How the states are linked:
rz c dg
rz s fm
rz p ld
rz b qc
mh c zc
mh s sf
mh p dr
mh b rc
sq c nf
sq s zr
sq p qg
sq b ng
cm c zd
cm s ms
cm p cf
cm b zj
jc c mm
jc s sz
jc p lc
jc b pf
ql c nm
ql s nc
ql p hq
ql b cj
gb c mp
gb s zf
gb p pq
gb b rl
nz c mn
nz s cc
nz p zs
nz b ht
fp c jg
fp s ht
fp p lz
fp b jr
qh c cd
qh s hm
qh p bn
qh b md
mp c qh
mp s nr
mp p bg
mp b sl
cr c zh
cr s fs
cr p dt
cr b nr
pq c bg
pq s tt
pq p zf
pq b gb
dt c hs
dt s md
dt p fs
dt b cr
jr c rf
jr s lz
jr p fp
jr b bq
fb c ht
fb s nh
fb p dg
fb b bm
zd c jc
zd s lp
zd p sc
zd b ls
cj c gn
cj s hq
cj p ql
cj b gr
jm c mr
jm s cj
jm p gr
jm b bf
jf c hl
jf s zj
jf p ll
jf b zz
lc c dj
lc s fg
lc p sz
lc b jc
sb c lh
sb s zd
sb p ls
sb b hl
zf c nr
zf s qs
zf p tt
zf b pq
rm c qm
rm s dz
rm p tj
rm b dm
bg c bn
bg s cr
bg p nr
bg b mp
lz c rg
lz s nz
lz p ht
lz b fp
qg c qj
qg s hj
qg p zr
qg b sq
nr c hm
nr s dt
nr p cr
nr b bg
nf c zf
nf s pb
nf p qj
nf b nt
qm c sf
qm s qb
qm p bh
qm b jl
dd c fs
dd s mp
dd p sl
dd b qs
sz c bp
sz s rr
sz p fg
sz b lc
mb c gq
mb s hd
mb p jz
mb b qp
gf c rt
gf s gz
gf p ct
gf b dz
ll c sb
ll s cm
ll p zj
ll b jf
ld c nh
ld s nq
ld p fm
ld b rz
bh c tg
bh s rt
bh p qb
bh b qm
tl c fp
tl s fb
tl p bm
tl b nq
fm c bq
fm s tl
fm p nq
fm b ld
lp c sz
lp s dq
lp p tn
lp b sc
ml c jf
ml s gq
ml p zm
ml b fr
fs c zl
fs s qh
fs p md
fs b dt
ht c bl
ht s zs
ht p nz
ht b lz
ms c lp
ms s hl
ms p pm
ms b cf
dj c hj
dj s fh
dj p bp
dj b mm
fh c jj
fh s sq
fh p ng
fh b bp
bf c nl
bf s gr
bf p jm
bf b fz
nl c rm
nl s lb
nl p mr
nl b nc
hs c qc
hs s cl
hs p zl
hs b zh
tb c cj
tb s zn
tb p rn
tb b rq
hd c hz
hd s fr
hd p hr
hd b jz
ng c nt
ng s qg
ng p sq
ng b fh
jg c zn
jg s bl
jg p rg
jg b rf
hm c cz
hm s hs
hm p zh
hm b bn
bp c cp
bp s ng
bp p fh
bp b dj
lf c sq
lf s mm
lf p zq
lf b rr
pb c qs
pb s rl
pb p hp
pb b qj
sl c md
sl s bg
sl p mp
sl b dd
rl c sl
rl s pq
rl p gb
rl b hp
nc c dm
nc s mr
nc p nl
nc b hq
mn c jm
mn s tb
mn p rq
mn b bl
gl c qp
gl s pn
gl p cg
gl b mz
sg c bm
sg s rz
sg p qc
sg b cz
pm c tn
pm s sb
pm p hl
pm b ms
dc c pn
dc s fl
dc p bt
dc b tg
tj c bh
tj s gf
tj p dz
tj b rm
md c cl
md s bn
md p qh
md b fs
pn c jz
pn s hh
pn p bs
pn b cg
rt c bt
rt s mh
rt p rc
rt b qb
fl c hh
fl s mz
fl p zc
fl b bt
fr c zz
fr s zm
fr p ml
fr b hr
hl c dq
hl s ls
hl p sb
hl b pm
cl c ld
cl s lq
cl p cd
cl b zl
gn c gf
gn s td
gn p nm
gn b lb
dg c nz
dg s bq
dg p nh
dg b fb
hz c cf
hz s zz
hz p rd
hz b bb
dq c rr
dq s pf
dq p lh
dq b tn
bt c bs
bt s zc
bt p fl
bt b dc
tn c fg
tn s lh
tn p dq
tn b lp
nh c zs
nh s jr
nh p bq
nh b dg
zm c ll
zm s bb
zm p gq
zm b ml
bs c hd
bs s dh
bs p hh
bs b pn
cf c sc
cf s pm
cf p ms
cf b cm
td c gz
td s rm
td p dm
td b nm
zh c sg
zh s zl
zh p hs
zh b hm
qj c tt
qj s hp
qj p pb
qj b nf
dh c fr
dh s qp
dh p sj
dh b hh
bb c cm
bb s rd
bb p hz
bb b gq
sj c ml
sj s mb
sj p qp
sj b dh
hh c hr
hh s sj
hh p dh
hh b bs
gz c mh
gz s qm
gz p jl
gz b ct
rd c ms
rd s jf
rd p zz
rd b hz
dr c mz
dr s tg
dr p sf
dr b mh
mz c sj
mz s cg
mz p gl
mz b zc
gq c zj
gq s hz
gq p bb
gq b zm
rg c fz
rg s mn
rg p bl
rg b jg
cz c tl
cz s qc
cz p sg
cz b lq
lb c dz
lb s nm
lb p gn
lb b mr
ct c rc
ct s jl
ct p gz
ct b gf
hp c dd
hp s gb
hp p rl
hp b pb
zs c rq
zs s rf
zs p cc
zs b nz
rf c rn
rf s rg
rf p jg
rf b cc
hq c td
hq s nl
hq p nc
hq b ql
qp c zm
qp s jz
qp p mb
qp b sj
jj c gb
jj s nf
jj p nt
jj b cp
zz c pm
zz s ll
zz p jf
zz b rd
bq c cc
bq s fp
bq p jr
bq b nh
nt c pq
nt s qj
nt p nf
nt b jj
bm c lz
bm s dg
bm p fb
bm b tl
zl c rz
zl s cd
zl p cl
zl b hs
cd c fm
cd s cz
cd p lq
cd b cl
fz c nc
fz s jm
fz p bf
fz b zn
zc c dh
zc s gl
zc p mz
zc b fl
zn c hq
zn s bf
zn p fz
zn b rn
hj c hp
hj s jj
hj p cp
hj b zr
mr c tj
mr s gn
mr p lb
mr b nl
rn c ql
rn s fz
rn p zn
rn b tb
sf c gl
sf s dc
sf p tg
sf b dr
lq c nq
lq s sg
lq p cz
lq b cd
dm c jl
dm s tj
dm p rm
dm b td
qb c dc
qb s rc
qb p rt
qb b bh
jz c bb
jz s hr
jz p hd
jz b mb
gr c lb
gr s ql
gr p cj
gr b jm
mm c zr
mm s bp
mm p dj
mm b zq
nm c ct
nm s dm
nm p td
nm b gn
nq c jr
nq s bm
nq p tl
nq b fm
fg c fh
fg s lf
fg p rr
fg b sz
cc c tb
cc s jg
cc p rf
cc b zs
lh c lf
lh s jc
lh p pf
lh b dq
sc c lc
sc s tn
sc p lp
sc b zd
bn c lq
bn s zh
bn p hm
bn b qh
cp c rl
cp s nt
cp p jj
cp b hj
rc c fl
rc s dr
rc p mh
rc b rt
zq c qg
zq s dj
zq p mm
zq b lf
tt c cr
tt s dd
tt p qs
tt b zf
jl c dr
jl s bh
jl p qm
jl b gz
qc c fb
qc s ld
qc p rz
qc b sg
ls c pf
ls s sc
ls p zd
ls b sb
bl c bf
bl s rq
bl p mn
bl b rg
tg c cg
tg s bt
tg p dc
tg b sf
qs c dt
qs s sl
qs p dd
qs b tt
cg c mb
cg s bs
cg p pn
cg b gl
hr c rd
hr s ml
hr p fr
hr b hd
dz c qb
dz s ct
dz p gf
dz b tj
rq c gr
rq s rn
rq p tb
rq b mn
zj c ls
zj s cf
zj p cm
zj b ll
rr c ng
rr s zq
rr p lf
rr b fg
zr c pb
zr s cp
zr p hj
zr b qg
pf c zq
pf s lc
pf p jc
pf b lh

In the rows, zero is written as 136.

The rows follow the links: the fewer symbols apart two states are, the more alike their rows tend to be.

Here are some states, each with a row of numbers. One shown again gets a slightly different row.
jf: 128,155,137,42,134,191,195,123,190,136,133,203,98,144,164,135,100,127,162,141,111,137,109,128,189,163,124,149,153,99,149,73,144,90,144,21,203,176,183,91,120,160,146
tn: 104,93,175,120,107,107,136,159,215,170,126,68,167,165,187,96,140,139,136,168,152,194,137,108,156,132,219,156,143,116,101,99,112,218,101,94,173,142,75,79,166,87,156
dz: 167,160,188,159,223,132,171,57,90,156,133,145,86,61,117,144,125,182,94,187,105,107,129,143,104,134,156,163,83,66,120,145,173,131,167,129,157,165,93,179,99,212,150
sc: 98,105,169,130,120,107,166,156,210,164,112,81,153,164,193,82,123,143,129,171,154,189,130,105,137,144,223,157,130,105,92,105,112,210,110,71,178,166,76,84,147,97,164
zl: 157,116,126,226,117,93,143,135,127,121,136,114,154,144,105,130,131,125,170,143,169,137,111,136,75,133,176,152,162,137,134,186,116,201,93,287,54,127,117,154,145,92,111
bm: 180,159,77,140,98,199,142,131,50,133,149,216,123,111,140,187,162,109,131,145,123,106,120,155,146,120,121,112,162,191,167,172,172,99,161,165,35,97,148,178,126,197,79
bf: 148,122,186,159,157,87,26,119,70,112,166,120,162,122,74,156,199,123,135,109,150,135,193,136,181,113,43,129,96,145,136,151,143,107,136,198,132,86,177,191,128,131,103
gq: 154,119,176,13,167,190,139,104,164,159,163,171,89,129,116,157,114,164,162,114,89,133,149,133,212,134,119,168,161,86,182,59,156,105,127,97,204,133,161,84,164,158,148
cj: 151,151,170,147,156,104,51,107,88,97,163,152,145,103,61,163,172,112,162,127,151,116,159,151,168,140,19,132,99,130,153,148,145,81,152,203,152,91,215,191,110,137,100
rt: 135,138,187,88,152,142,86,112,94,165,144,122,145,78,169,152,197,145,79,183,121,145,174,122,192,116,127,124,79,129,111,106,173,117,186,27,190,103,96,166,112,207,135
tt: 134,87,123,125,88,172,145,180,104,139,140,189,148,216,189,125,171,100,121,91,158,177,167,89,206,92,177,133,180,186,133,137,152,149,81,76,37,139,131,117,153,108,100
zd: 98,114,167,133,124,109,178,150,217,160,106,85,151,166,191,83,114,141,127,170,157,189,121,103,133,145,219,157,130,104,88,111,115,195,117,56,184,181,84,88,143,100,170
qj: 153,101,103,133,146,190,217,154,132,160,125,163,89,194,166,121,103,165,118,91,109,133,142,116,121,106,237,148,199,148,151,141,140,171,84,129,43,180,76,89,180,128,155
ql: 152,159,162,145,153,103,71,101,95,91,160,157,142,99,62,169,162,115,168,130,148,114,146,153,160,149,16,131,101,123,152,149,144,79,156,207,156,104,217,187,101,143,102
dr: 113,159,168,85,122,134,73,134,123,146,136,107,166,92,168,150,195,131,94,178,135,148,164,130,191,140,91,104,75,143,114,107,158,102,198,19,220,95,135,163,106,185,136
ll: 122,155,138,55,129,180,206,128,195,135,128,202,108,147,172,127,91,123,158,150,120,146,104,130,171,167,130,157,152,98,138,84,143,93,145,15,202,187,182,96,110,157,148
gf: 171,155,195,145,217,132,158,55,93,164,133,142,89,62,131,143,139,186,94,187,102,119,139,136,115,129,163,157,87,69,119,134,177,133,163,112,153,154,75,177,102,217,149
sf: 108,159,154,89,119,130,71,139,136,145,135,110,173,97,165,148,184,125,102,173,142,147,159,136,180,145,83,100,73,151,113,109,141,94,203,18,225,97,147,158,105,175,141
pb: 151,95,116,125,142,190,203,155,125,162,127,166,95,200,173,122,115,162,115,81,107,142,154,115,138,99,232,147,195,155,148,139,146,176,78,121,39,173,75,94,179,124,146
qb: 143,139,195,88,161,145,96,101,89,170,142,125,133,79,166,153,194,158,73,187,113,148,169,122,194,112,136,129,76,117,112,108,176,123,184,38,181,106,93,166,116,206,134
zf: 138,83,126,124,95,181,153,176,104,144,137,189,137,221,191,123,164,111,119,88,142,175,176,93,203,90,191,135,185,181,131,135,151,157,83,80,35,147,116,112,158,112,105
tb: 142,106,189,199,176,72,43,127,57,120,151,88,161,141,104,132,204,143,87,105,157,146,212,119,155,95,90,122,80,154,114,172,145,140,129,177,103,100,115,189,132,128,125
qh: 117,140,98,239,83,83,154,172,154,89,123,136,180,183,132,107,122,79,176,137,201,157,99,134,81,152,134,133,155,161,112,190,105,164,102,208,74,154,171,149,116,68,110
cz: 186,104,131,181,131,135,124,111,91,148,159,144,132,120,104,162,153,142,159,147,133,129,126,140,115,105,174,157,173,145,157,170,148,193,103,292,32,98,102,153,166,136,91
rq: 135,107,181,211,176,72,50,131,53,117,145,82,162,143,109,128,202,151,78,104,156,146,212,116,138,97,104,123,83,152,106,178,147,140,128,165,96,113,103,193,133,126,134

Each walk starts at a row. The symbols on each line, taken left to right, move it on to the next state.
Answer with the state's row; about right is enough.
start 191,113,126,157,118,160,120,111,71,156,166,166,126,111,110,181,164,139,157,147,122,122,126,149,141,104,165,151,174,155,168,163,162,168,115,270,29,91,104,158,163,152,86
b p p s p -> 184,138,97,131,106,200,128,121,48,148,161,209,122,106,127,194,171,123,144,143,123,108,125,147,151,110,137,128,171,178,176,161,172,121,151,202,31,91,136,173,140,190,76
c c s p s c c p s -> 166,184,164,169,211,119,173,61,109,119,134,163,93,64,87,149,102,159,133,179,120,92,104,158,76,159,102,154,94,71,134,155,159,98,170,168,171,170,153,188,82,197,145
start 100,138,150,127,131,129,217,146,219,141,101,127,133,161,197,82,94,136,132,174,149,175,101,117,121,162,200,152,127,97,95,108,125,159,122,21,192,200,116,93,114,119,172
b b b b s b -> 102,157,138,96,131,154,222,141,207,137,109,173,116,155,187,102,82,127,143,161,138,156,96,121,138,168,161,148,137,95,113,96,132,121,138,4,201,204,157,95,105,140,160
b p p s p -> 96,130,157,132,132,123,206,151,216,150,101,113,143,159,200,83,96,136,126,172,152,180,111,109,124,157,207,157,128,93,93,108,117,176,120,29,191,196,104,90,124,116,174
start 154,139,174,151,155,95,45,112,80,98,163,140,155,111,68,164,186,114,151,122,151,127,171,142,174,131,25,129,102,134,149,149,144,92,149,203,144,87,202,190,113,132,103
p b p b b c b p c -> 172,168,187,159,224,128,172,60,95,147,130,147,84,58,114,143,115,173,109,186,112,102,122,149,88,140,150,163,89,65,120,146,170,123,169,141,157,163,107,177,94,213,150
p b b s b s c b s -> 133,144,181,85,139,139,82,117,105,160,141,122,153,82,168,153,198,143,83,182,126,148,167,124,202,122,112,117,77,136,115,105,168,111,190,26,200,99,111,166,116,196,135
start 124,140,105,238,94,82,155,165,152,94,126,125,171,174,120,111,123,90,175,141,194,154,97,132,74,151,146,139,151,152,115,192,104,180,102,227,73,151,161,153,121,72,110
s b s p p s s c b -> 187,149,88,137,99,202,132,127,50,139,158,218,126,108,133,189,169,113,138,143,118,103,121,150,151,117,130,120,166,186,170,165,175,109,155,182,35,90,142,175,137,191,77
c s b b s p p s c -> 141,111,191,188,169,79,28,129,58,118,157,91,159,141,96,141,208,140,97,100,155,144,209,118,162,99,80,123,84,151,120,162,144,132,126,185,116,95,126,192,133,123,120
start 101,154,138,109,130,149,222,143,214,136,103,157,124,163,194,93,86,124,138,164,145,160,98,119,129,171,174,148,137,98,108,105,126,136,134,7,200,206,143,94,105,131,167
p s p p b p s -> 100,93,169,124,116,103,149,155,212,165,117,68,164,158,188,88,133,143,131,169,154,194,135,108,145,136,219,156,140,111,93,101,115,216,104,83,179,154,78,89,159,91,164
p b b p b p p b s -> 104,85,172,108,100,106,120,156,208,168,130,62,174,163,180,103,150,141,141,164,153,201,142,110,169,130,215,158,148,116,105,94,111,220,98,111,173,128,82,81,174,82,150
start 151,125,116,235,117,86,149,140,134,117,137,119,157,148,105,127,125,117,174,143,177,144,103,142,69,138,169,150,160,140,123,195,115,198,94,277,60,140,128,154,141,90,110
s b c s s s -> 168,165,75,143,100,199,150,132,47,130,147,224,125,116,142,182,160,113,128,140,123,98,116,153,136,126,117,103,151,194,160,172,170,90,169,149,39,107,158,181,120,196,82
s c s b s s p -> 130,119,176,222,180,72,63,139,56,124,131,78,157,145,118,120,195,148,68,104,158,142,209,115,124,96,117,121,76,155,99,190,144,145,128,158,97,119,95,192,126,128,136
start 106,138,93,208,61,103,150,190,151,88,125,164,187,200,153,111,138,57,171,124,209,170,111,120,123,154,116,120,158,182,113,173,109,141,106,149,75,144,193,141,111,71,96
s p c c b b -> 195,115,120,144,118,170,121,109,63,151,168,181,128,108,110,183,167,128,151,146,118,117,127,148,147,100,162,145,183,159,172,167,166,160,125,257,27,85,114,165,163,163,79
s b b b p p -> 190,119,112,135,112,184,119,114,56,148,164,192,122,106,117,187,166,129,151,143,119,116,126,146,153,104,154,135,175,166,174,161,168,148,129,241,27,80,119,165,157,176,78
start 134,187,75,220,138,156,173,152,61,114,111,170,133,135,162,134,140,123,78,128,150,102,130,141,71,133,123,92,106,189,112,206,153,90,177,90,64,155,134,200,89,180,132
s s c p c c -> 164,190,156,166,205,118,167,66,109,109,135,167,96,66,84,149,103,150,146,169,124,91,101,163,80,161,88,153,96,76,138,157,156,91,172,179,170,157,171,187,82,187,141
b b p b s p p -> 168,180,171,173,224,124,178,62,104,126,132,158,86,58,98,146,105,169,126,182,112,92,111,155,74,154,121,160,88,63,132,150,161,106,172,162,164,170,138,187,86,203,144
start 158,179,150,160,172,110,116,85,107,93,150,167,122,86,65,166,123,123,169,148,143,94,113,165,117,168,35,139,102,107,154,154,150,72,169,199,172,127,219,191,86,160,122
b c s c p p p p -> 119,151,169,82,132,137,72,128,113,158,138,116,159,85,171,147,201,135,87,181,134,150,168,125,197,132,100,109,77,143,112,103,160,106,196,23,209,97,122,165,109,189,131
p b p c s s c p c -> 138,142,154,18,145,198,174,113,174,146,147,203,93,139,145,148,106,144,168,128,104,134,125,135,210,148,119,159,159,99,166,68,152,91,141,49,201,156,183,89,135,158,141
start 128,96,121,135,73,164,137,185,113,130,140,193,156,217,188,123,171,92,130,95,162,182,164,93,208,100,162,125,178,190,128,136,148,147,88,75,46,137,147,123,147,107,94
c s p c s p -> 187,108,130,171,124,147,124,113,83,147,161,155,132,115,100,170,156,137,159,143,129,127,125,144,130,102,176,156,176,147,164,167,154,183,109,282,26,90,103,160,166,144,87
c s s b c b b -> 130,182,85,227,143,137,165,155,63,107,106,154,137,141,159,133,143,127,69,132,150,105,140,138,65,130,125,93,98,184,104,210,146,97,173,93,67,163,122,202,89,172,137
